Below is a small trained network, with its code and all its weights. Each question gives an input and a class and asks what happens when units are switched off, that is, made to give their printed mean instead of their output.

import numpy as np


def w(rows, s, z=0):
    codes = np.array(rows[::2]) - 128.0
    scale = np.full(codes.shape[1], s)
    scale[-1] = z or s
    return codes * scale


def f(y):
    return np.maximum(y, 0)


def log_softmax(a):
    a = a - a.max(-1, keepdims=True)
    return a - np.log(np.exp(a).sum(-1, keepdims=True))


def net(x, mask):
    res = np.array(x, float).reshape(1, 6) / 4 @ E
    y = f(res @ A[0][:, :-1].T + A[0][:, -1])
    res = res + np.where(mask, y, B[0][:, -1]) @ B[0][:, :-1]
    return log_softmax(res[-1] @ U[:, :-1].T + U[:, -1])


A, B = {}, {}
E = w([
[82,133,199,111,96,64,142,186,126],'x0',
[104,97,176,121,123,212,115,93,170],'x1',
[88,130,139,124,10,163,130,76,179],'x2',
[166,103,72,65,142,85,152,113,173],'x3',
[124,158,131,73,168,134,9,104,103],'x4',
[227,147,176,146,115,109,126,115,138],'x5',
],0.012)
A[0] = w([
[71,154,174,185,140,84,133,197,37,157],'N1',
[71,150,186,143,138,93,133,192,71,95],'N2',
[204,152,131,94,139,83,118,145,135,145],'N3',
[122,108,105,142,137,189,149,104,144,133],'N4',
[223,180,52,187,135,142,111,92,82,81],'N5',
[122,138,163,139,112,117,127,99,153,44],'N6',
[127,136,80,101,176,112,139,116,109,37],'N7',
[62,123,62,95,102,137,81,87,152,173],'N8',
[74,96,131,100,128,174,92,142,131,81],'N9',
[96,127,134,87,110,100,108,126,129,44],'N10',
[148,121,47,122,216,102,157,162,98,51],'N11',
[107,149,122,144,123,114,133,132,160,36],'N12',
[153,124,68,144,183,97,123,148,102,128],'N13',
[109,175,94,112,129,83,83,139,76,118],'N14',
[106,174,101,87,112,90,91,128,143,76],'N15',
[111,140,196,141,39,158,89,114,152,74],'N16',
[122,186,115,83,115,5,65,154,109,134],'N17',
[169,135,143,190,146,128,111,133,115,90],'N18',
[124,132,100,137,77,90,209,142,134,82],'N19',
[183,158,95,130,121,158,100,83,127,37],'N20',
[120,108,161,90,158,167,91,87,140,2],'N21',
[96,129,103,147,72,76,232,157,135,144],'N22',
[139,115,114,143,148,161,138,121,111,20],'N23',
[188,152,145,71,140,31,137,134,124,48],'N24',
[78,129,76,72,102,162,100,122,145,83],'N25',
[115,187,190,135,33,157,86,112,118,135],'N26',
[152,128,113,122,117,156,98,129,151,57],'N27',
],0.013,0.006)
B[0] = w([
[97,183,98,140,148,253,114,175,100,247],'N1',
[108,175,95,151,144,229,95,129,115,217],'N2',
[146,129,122,165,175,109,55,114,156,203],'N3',
[80,149,122,108,138,106,121,123,107,183],'N4',
[121,182,76,163,198,166,61,98,107,224],'N5',
[105,130,114,120,120,129,135,133,120,145],'N6',
[128,116,147,110,92,104,131,139,142,170],'N7',
[69,170,141,79,151,143,70,87,84,209],'N8',
[150,146,126,120,148,116,96,99,145,176],'N9',
[122,128,112,140,139,157,128,151,128,148],'N10',
[91,104,178,56,80,105,113,112,131,223],'N11',
[136,118,124,126,138,122,140,139,123,133],'N12',
[109,111,166,80,85,115,105,95,120,209],'N13',
[117,136,153,98,122,161,114,173,153,193],'N14',
[136,118,152,140,107,166,119,180,123,161],'N15',
[53,132,117,79,109,111,135,118,111,203],'N16',
[108,129,214,69,105,162,69,166,110,224],'N17',
[98,144,112,129,132,148,104,109,133,170],'N18',
[174,92,113,187,115,93,164,140,141,196],'N19',
[131,139,95,156,146,140,122,157,118,176],'N20',
[156,96,149,154,141,129,129,203,161,166],'N21',
[179,92,90,201,112,108,183,144,149,230],'N22',
[121,159,119,131,113,136,120,145,131,144],'N23',
[161,114,185,109,175,148,52,117,149,200],'N24',
[76,137,141,111,125,135,93,107,113,181],'N25',
[42,125,135,83,110,120,126,119,115,213],'N26',
[133,137,117,133,137,136,129,134,116,146],'N27',
],0.013,0.015)
U = w([
[133,191,150,113,164,144,220,113,137,47],'0',
[137,166,97,190,175,169,114,125,128,160],'1',
[88,106,106,119,106,78,185,83,133,71],'2',
[74,155,150,78,137,163,98,122,117,184],'3',
[125,95,107,169,78,127,253,147,140,151],'4',
[219,86,172,123,140,92,123,129,156,87],'5',
[186,234,144,95,132,90,200,149,94,3],'6',
],0.012,0.0052)

Each question gives the input, the list of numbers given to net, and the class t.
The units are the neurons (one row each of A and B). Each row of codes is followed by its name. A weight is (code - 128) times the scale printed after its matrix; where a second scale follows, it is the last column's (A, B and U).
mask holds one flag per neuron, in row order. A switched-off neuron (its flag False) gives its mean, the last column of its row in B, instead of its output. The means were averaged over made-up inputs and are rounded, as every weight is.
A unit's drop is (log p(t) with every unit on - log p(t) with that unit switched off) / (log p(t) with every unit on - log p(t) with every unit switched off).
The circuit of an input: a set's keep is (log p(t) with only the set's units on - log p(t) with every unit switched off) / (log p(t) with every unit on - log p(t) with every unit switched off). Starting from the 12 units with the biggest drops (on a tie, the unit counted first), units are removed one at a time, each time the one whose removal leaves the highest keep (on an exact tie, the one counted first), for as long as the keep stays at least 0.8.
circuit, biggest first: the units of the circuit, biggest drop first
unit that matters most: the unit with the biggest drop
top k neurons: the k neurons with the biggest drops, biggest first
drop when u is switched off: that unit's drop, to one decimal
input [3,-6,-4,7,-2,-2], class 5: unit that matters most : N22
input [-4,0,6,2,-2,4], class 2: circuit, biggest first : (N1; N17; N2; N24)
input [-4,-4,-1,0,-7,3], class 5: circuit, biggest first : (N1; N19)
input [-8,-1,3,3,-8,3], class 1: top 2 neurons : (N5; N11)
input [4,4,4,2,-3,-8], class 2: top 2 neurons : (N22; N1)
input [-3,3,1,0,0,8], class 1: top 2 neurons : (N11; N17)
input [-1,-4,7,-1,-3,-8], class 2: top 2 neurons : (N8; N22)
input [-5,-5,-3,5,-8,-3], class 2: top 2 neurons : (N11; N13)
input [-2,-4,8,7,-3,-8], class 2: top 2 neurons : (N8; N25)
input [-2,-6,2,8,-7,-1], class 4: top 2 neurons : (N22; N19)
input [-7,-4,0,6,-7,5], class 5: top 3 neurons : (N1; N2; N11)
input [-4,3,-4,6,-7,8], class 5: top 2 neurons : (N1; N2)
input [-8,1,-1,5,-8,-5], class 2: drop when N11 is switched off : 0.1
input [5,-1,3,-8,-7,0], class 4: circuit, biggest first : (N22)
input [-7,2,2,-5,-5,7], class 1: drop when N5 is switched off : 0.7
input [1,3,-8,5,-1,8], class 5: drop when N1 is switched off : 0.2
